Below are the code and all the weights of a small trained network. Each question names an input and a target symbol and asks about switching units off, where a switched-off unit gives its printed mean instead of its output.

import numpy as np


def w(rows, s, z=0):
    codes = np.array(rows[::2]) - 128.0
    scale = np.full(codes.shape[1], s)
    scale[-1] = z or s
    return codes * scale


def f(y):
    return np.maximum(y, 0)


def softmax(a):
    e = np.exp(a - a.max(-1, keepdims=True))
    return e / e.sum(-1, keepdims=True)


def log_softmax(a):
    a = a - a.max(-1, keepdims=True)
    return a - np.log(np.exp(a).sum(-1, keepdims=True))


def net(x, mask):
    ids = ['ΓΔΘΞαβεημπσφψω'.index(c) for c in x.split()]
    T = len(ids)
    res = E[ids] + P[:T]
    r = res
    for j in range(2):
        rows = slice(3 * j, 3 * j + 3)
        q, k, v = (r @ M[0][rows].T for M in (Q, K, V))
        z = softmax(np.where(np.tri(T) > 0, q @ k.T / 3**0.5, -1e9)) @ v
        o = O[0][rows]
        res = res + np.where(mask[j], z, o[:, -1]) @ o[:, :-1]
    y = f(res @ A[0][:, :-1].T + A[0][:, -1])
    res = res + np.where(mask[2:6], y, B[0][:, -1]) @ B[0][:, :-1]
    return log_softmax(res[-1] @ U[:, :-1].T + U[:, -1])


Q, K, V, O, A, B = {}, {}, {}, {}, {}, {}
E = w([
[132,199,179],'Γ',
[54,124,173],'Δ',
[85,99,231],'Θ',
[177,158,141],'Ξ',
[130,233,153],'α',
[162,151,221],'β',
[164,100,1],'ε',
[145,44,114],'η',
[84,58,208],'μ',
[53,120,45],'π',
[202,114,187],'σ',
[135,172,75],'φ',
[116,204,87],'ψ',
[125,65,78],'ω',
],0.023)
P = w([
[7,159,144],'0',
[29,148,140],'1',
[63,136,130],'2',
[93,131,122],'3',
[114,122,113],'4',
[134,121,107],'5',
[149,119,108],'6',
[162,114,104],'7',
[181,114,93],'8',
[193,113,93],'9',
],0.013)
Q[0] = w([
[183,84,103],'head 0',
[209,82,106],'head 0',
[190,61,136],'head 0',
[181,106,86],'head 1',
[128,248,90],'head 1',
[81,23,76],'head 1',
],0.015)
K[0] = w([
[97,107,128],'head 0',
[83,114,141],'head 0',
[47,138,91],'head 0',
[173,58,50],'head 1',
[122,248,86],'head 1',
[79,70,109],'head 1',
],0.013)
V[0] = w([
[126,168,170],'head 0',
[59,110,109],'head 0',
[195,19,127],'head 0',
[254,111,86],'head 1',
[16,158,37],'head 1',
[140,12,170],'head 1',
],0.0047)
O[0] = w([
[108,143,181,158],'head 0',
[91,109,143,190],'head 0',
[134,97,150,35],'head 0',
[62,147,163,3],'head 1',
[255,89,126,199],'head 1',
[66,42,211,134],'head 1',
],0.007,0.0049)
A[0] = w([
[66,156,36,143],'neuron 0',
[254,196,182,48],'neuron 1',
[206,54,93,1],'neuron 2',
[147,111,56,3],'neuron 3',
],0.0097,0.0076)
B[0] = w([
[61,106,120,254],'neuron 0',
[69,116,141,214],'neuron 1',
[131,214,178,158],'neuron 2',
[158,82,254,168],'neuron 3',
],0.016,0.0046)
U = w([
[65,133,135,183],'Γ',
[162,118,127,200],'Δ',
[101,165,55,93],'Θ',
[150,85,65,107],'Ξ',
[249,197,96,169],'α',
[55,84,79,77],'β',
[190,26,101,109],'ε',
[251,140,191,133],'η',
[51,61,192,1],'μ',
[131,183,216,82],'π',
[85,113,208,53],'σ',
[53,189,132,56],'φ',
[172,150,25,140],'ψ',
[138,211,147,100],'ω',
],0.013,0.024)

Each question gives the input, a string of symbols that net reads in full, and the target symbol t.
The units are the heads (3 rows each of Q, K, V and O) and the neurons (one row each of A and B). Each row of codes is followed by its name. A weight is (code - 128) times the scale printed after its matrix; where a second scale follows, it is the last column's (O, A, B and U).
mask holds one flag per unit, heads first, then neurons. A switched-off unit (its flag False) gives its mean, the last column of its rows in O or B, instead of its output. The means were averaged over made-up inputs and are rounded, as every weight is.
A unit's drop is (log p(t) with every unit on - log p(t) with that unit switched off) / (log p(t) with every unit on - log p(t) with every unit switched off).
The circuit of an input: a set's keep is (log p(t) with only the set's units on - log p(t) with every unit switched off) / (log p(t) with every unit on - log p(t) with every unit switched off). Starting from all 6 units, units are removed one at a time, each time the one whose removal leaves the highest keep (on an exact tie, the one counted first), for as long as the keep stays at least 0.8.
units of the circuit, in order: the units of the circuit, biggest drop first
most important unit: the unit with the biggest drop
top k neurons: the k neurons with the biggest drops, biggest first
drop when u is switched off: that unit's drop, to one decimal
input α Δ μ π Θ σ Δ π ψ φ, target Γ: units of the circuit, in order -> (neuron 0; neuron 1; head 1)
input π Γ Δ Δ σ Δ β, target Γ: top 2 neurons -> (neuron 1; neuron 3)
input π η η Γ π η η ω ω ψ, target Γ: units of the circuit, in order -> (neuron 0; neuron 1)
input Δ Δ ε, target Γ: top neuron -> (neuron 0)
input Θ Δ π μ ε, target Γ: units of the circuit, in order -> (neuron 0; neuron 2)
input β π Δ β ε Ξ π Ξ β ψ, target Γ: units of the circuit, in order -> (neuron 1; neuron 0)
input ω Γ Δ Δ π Δ, target Δ: units of the circuit, in order -> (head 1; neuron 0)
input φ Δ π σ Θ π φ ε, target Δ: units of the circuit, in order -> (neuron 3; head 1)
input β Δ π Ξ η π Θ π π, target Δ: top 3 neurons -> (neuron 3; neuron 2; neuron 1)
input σ π Δ η π α Ξ η ω, target Γ: top 2 neurons -> (neuron 2; neuron 0)
input η Ξ π Δ Δ Θ π Δ φ π, target Δ: drop when head 1 is switched off -> 1.8
input Δ Δ η Δ σ π π ψ φ, target Γ: drop when neuron 1 is switched off -> 0.3
input ψ Δ Δ Θ η Δ Δ ω, target Γ: drop when neuron 2 is switched off -> 0.1
input σ η Δ η Θ σ ε, target Δ: most important unit -> neuron 3
input Ξ ω Δ Δ π Δ η α, target Γ: drop when neuron 1 is switched off -> 1.2
